Below is a small trained network, with its code and all its weights. Each question gives an input and a target symbol and asks what happens when units are switched off, that is, made to give their printed mean instead of their output.

import numpy as np


def w(rows, s, z=0):
    codes = np.array(rows[::2]) - 128.0
    scale = np.full(codes.shape[1], s)
    scale[-1] = z or s
    return codes * scale


def norm(h):
    return h / np.sqrt((h * h).mean(-1, keepdims=True) + 1e-5)


def f(y):
    return np.maximum(y, 0)


def softmax(a):
    e = np.exp(a - a.max(-1, keepdims=True))
    return e / e.sum(-1, keepdims=True)


def log_softmax(a):
    a = a - a.max(-1, keepdims=True)
    return a - np.log(np.exp(a).sum(-1, keepdims=True))


def net(x, mask):
    ids = ['βδεθλμφω'.index(c) for c in x.split()]
    T = len(ids)
    res = E[ids] + P[:T]
    u = 0
    for l in range(2):
        r = norm(res)
        for j in range(3):
            rows = slice(2 * j, 2 * j + 2)
            q, k, v = (r @ M[l][rows].T for M in (Q, K, V))
            z = softmax(np.where(np.tri(T) > 0, q @ k.T / 2**0.5, -1e9)) @ v
            o = O[l][rows]
            res = res + np.where(mask[u + j], z, o[:, -1]) @ o[:, :-1]
        u += 3
        y = f(norm(res) @ A[l][:, :-1].T + A[l][:, -1])
        res = res + np.where(mask[u : u + 8], y, B[l][:, -1]) @ B[l][:, :-1]
        u += 8
    return log_softmax(norm(res)[-1] @ U[:, :-1].T + U[:, -1])


Q, K, V, O, A, B = {}, {}, {}, {}, {}, {}
E = w([
[211,130,52,145,163],'β',
[137,167,67,177,171],'δ',
[169,81,191,248,138],'ε',
[145,139,117,119,96],'θ',
[65,149,36,175,114],'λ',
[159,140,152,106,133],'μ',
[151,162,78,144,142],'φ',
[183,163,85,122,90],'ω',
],0.017)
P = w([
[116,120,145,187,198],'0',
[114,38,254,17,76],'1',
[189,154,155,135,121],'2',
[218,108,141,123,97],'3',
[181,158,147,152,143],'4',
[177,140,121,158,124],'5',
[182,153,138,121,127],'6',
[215,94,102,139,88],'7',
[178,149,134,144,102],'8',
[179,132,79,124,118],'9',
[184,129,76,102,109],'10',
],0.008)
Q[0] = w([
[208,244,181,83,71],'0.h0',
[148,174,161,73,89],'0.h0',
[132,215,87,150,101],'0.h1',
[140,46,207,140,223],'0.h1',
[182,67,127,130,94],'0.h2',
[118,181,105,150,228],'0.h2',
],0.011)
K[0] = w([
[170,123,164,144,74],'0.h0',
[170,154,208,125,110],'0.h0',
[166,7,166,237,159],'0.h1',
[146,132,100,82,162],'0.h1',
[56,169,159,147,116],'0.h2',
[153,96,94,174,87],'0.h2',
],0.015)
V[0] = w([
[68,161,90,49,135],'0.h0',
[176,128,100,162,103],'0.h0',
[156,80,217,228,140],'0.h1',
[2,69,210,202,175],'0.h1',
[190,11,112,182,150],'0.h2',
[202,87,100,188,25],'0.h2',
],0.0068)
O[0] = w([
[92,55,224,126,44,104],'0.h0',
[112,146,120,215,135,231],'0.h0',
[151,2,43,160,28,212],'0.h1',
[187,89,101,126,124,111],'0.h1',
[225,92,131,128,166,167],'0.h2',
[202,143,127,102,48,253],'0.h2',
],0.0072,0.0035)
A[0] = w([
[175,41,154,107,90,43],'0.n0',
[82,156,86,212,124,114],'0.n1',
[226,125,82,132,167,188],'0.n2',
[108,138,249,222,144,59],'0.n3',
[144,183,83,161,105,163],'0.n4',
[177,175,120,96,72,63],'0.n5',
[202,142,136,64,203,160],'0.n6',
[84,96,58,93,38,250],'0.n7',
],0.011,0.0021)
B[0] = w([
[124,193,73,177,113,149],'0.n0',
[120,113,139,44,129,222],'0.n1',
[37,112,170,113,100,230],'0.n2',
[248,17,5,91,2,140],'0.n3',
[151,89,215,43,67,243],'0.n4',
[93,87,48,163,207,179],'0.n5',
[170,125,228,110,78,163],'0.n6',
[211,132,206,145,145,217],'0.n7',
],0.0058,0.011)
Q[1] = w([
[82,113,54,211,217],'1.h0',
[105,87,45,223,153],'1.h0',
[60,238,72,176,202],'1.h1',
[249,194,8,150,153],'1.h1',
[87,173,37,173,255],'1.h2',
[219,194,109,36,99],'1.h2',
],0.0073)
K[1] = w([
[108,207,142,80,45],'1.h0',
[175,79,135,99,61],'1.h0',
[161,91,238,74,188],'1.h1',
[105,83,151,61,247],'1.h1',
[190,167,245,182,22],'1.h2',
[128,73,112,144,194],'1.h2',
],0.011)
V[1] = w([
[158,130,133,158,174],'1.h0',
[126,122,127,136,199],'1.h0',
[155,184,174,117,112],'1.h1',
[80,219,162,91,159],'1.h1',
[184,121,96,143,108],'1.h2',
[133,101,255,132,129],'1.h2',
],0.014)
O[1] = w([
[196,74,48,154,251,80],'1.h0',
[129,113,30,76,224,158],'1.h0',
[97,146,67,179,150,201],'1.h1',
[150,254,125,171,111,3],'1.h1',
[197,151,125,228,51,4],'1.h2',
[11,103,128,215,132,153],'1.h2',
],0.0076,0.0032)
A[1] = w([
[105,215,145,43,65,115],'1.n0',
[126,180,105,162,174,74],'1.n1',
[154,199,130,91,251,174],'1.n2',
[132,183,126,64,116,29],'1.n3',
[171,122,73,59,255,124],'1.n4',
[109,86,55,181,93,162],'1.n5',
[136,33,116,200,177,147],'1.n6',
[133,240,102,22,118,3],'1.n7',
],0.0088,0.0039)
B[1] = w([
[203,143,135,97,184,254],'1.n0',
[133,58,194,129,140,141],'1.n1',
[154,67,45,53,34,231],'1.n2',
[163,151,217,112,153,178],'1.n3',
[99,130,79,195,14,243],'1.n4',
[181,183,174,55,180,211],'1.n5',
[254,139,121,177,221,218],'1.n6',
[143,112,244,45,167,226],'1.n7',
],0.0079,0.0056)
U = w([
[25,119,126,125,183,187],'β',
[182,165,195,34,204,93],'δ',
[217,164,114,212,249,182],'ε',
[119,216,151,205,92,255],'θ',
[156,52,205,187,64,23],'λ',
[92,2,177,154,216,93],'μ',
[142,114,12,114,127,217],'φ',
[214,129,122,172,121,37],'ω',
],0.0087,0.0025)

Each question gives the input, a string of symbols that net reads in full, and the target symbol t.
The units are the heads (2 rows each of Q, K, V and O) and the neurons (one row each of A and B). Each row of codes is followed by its name. A weight is (code - 128) times the scale printed after its matrix; where a second scale follows, it is the last column's (O, A, B and U).
mask holds one flag per unit, layer by layer, with each layer's heads first. A switched-off unit (its flag False) gives its mean, the last column of its rows in O or B, instead of its output. The means were averaged over made-up inputs and are rounded, as every weight is.
A unit's drop is (log p(t) with every unit on - log p(t) with that unit switched off) / (log p(t) with every unit on - log p(t) with every unit switched off).
The circuit of an input: a set's keep is (log p(t) with only the set's units on - log p(t) with every unit switched off) / (log p(t) with every unit on - log p(t) with every unit switched off). Starting from the 12 units with the biggest drops (on a tie, the unit counted first), units are removed one at a time, each time the one whose removal leaves the highest keep (on an exact tie, the one counted first), for as long as the keep stays at least 0.8.
circuit, biggest first: the units of the circuit, biggest drop first
k most important neurons: the k neurons with the biggest drops, biggest first
top k neurons in layer l: the k neurons of layer l with the biggest drops, biggest first
heads that matter: for each layer, one digit per head in row order, 1 if its drop is at least 0.15 and else 0, layers parted by /
input δ ω δ λ ω λ λ λ θ, target φ: circuit, biggest first => (1.h0 0.n7 1.n4 0.h1)
input λ δ δ λ λ λ δ ω, target δ: top neuron in layer 0 => (0.n1)
input β λ λ λ θ, target ε: heads that matter => 001 / 101
input μ ω λ δ λ δ, target μ: 2 most important neurons => (0.n2 0.n4)
input μ λ λ λ θ θ, target μ: top 3 neurons in layer 0 => (0.n2 0.n4 0.n6)
input δ λ δ λ λ λ λ λ φ, target φ: circuit, biggest first => (1.h0 1.n4 0.n7)
input μ λ μ λ ω, target μ: 2 most important neurons => (0.n2 0.n6)
input ω δ λ λ λ λ λ λ, target θ: circuit, biggest first => (0.h1 1.h1)
input θ λ λ δ λ φ δ λ δ, target λ: circuit, biggest first => (1.h0 0.h1)
input λ μ μ β λ μ δ β, target δ: 2 most important neurons => (0.n6 0.n1)
input λ ε θ δ μ, target μ: circuit, biggest first => (1.h1 0.n1 0.h1)
input μ λ δ μ μ θ λ ω λ φ λ, target μ: 2 most important neurons => (0.n4 0.n2)
input μ λ μ ω, target μ: circuit, biggest first => (0.h2 1.h2 0.n7)
input δ φ ω, target φ: 2 most important neurons => (0.n7 1.n4)
input λ φ ω λ λ ω λ δ λ ε λ, target λ: circuit, biggest first => (1.h0)
input μ δ λ λ δ, target μ: 3 most important neurons => (0.n7 0.n2 0.n4)
input β θ ε λ μ, target μ: top 2 neurons in layer 0 => (0.n7 0.n2)
input φ ω ω λ μ μ θ θ, target β: top 3 neurons in layer 0 => (0.n7 0.n5 0.n2)
input φ λ δ θ λ λ λ β δ θ, target β: heads that matter => 011 / 001
input θ λ δ ω, target λ: heads that matter => 000 / 110
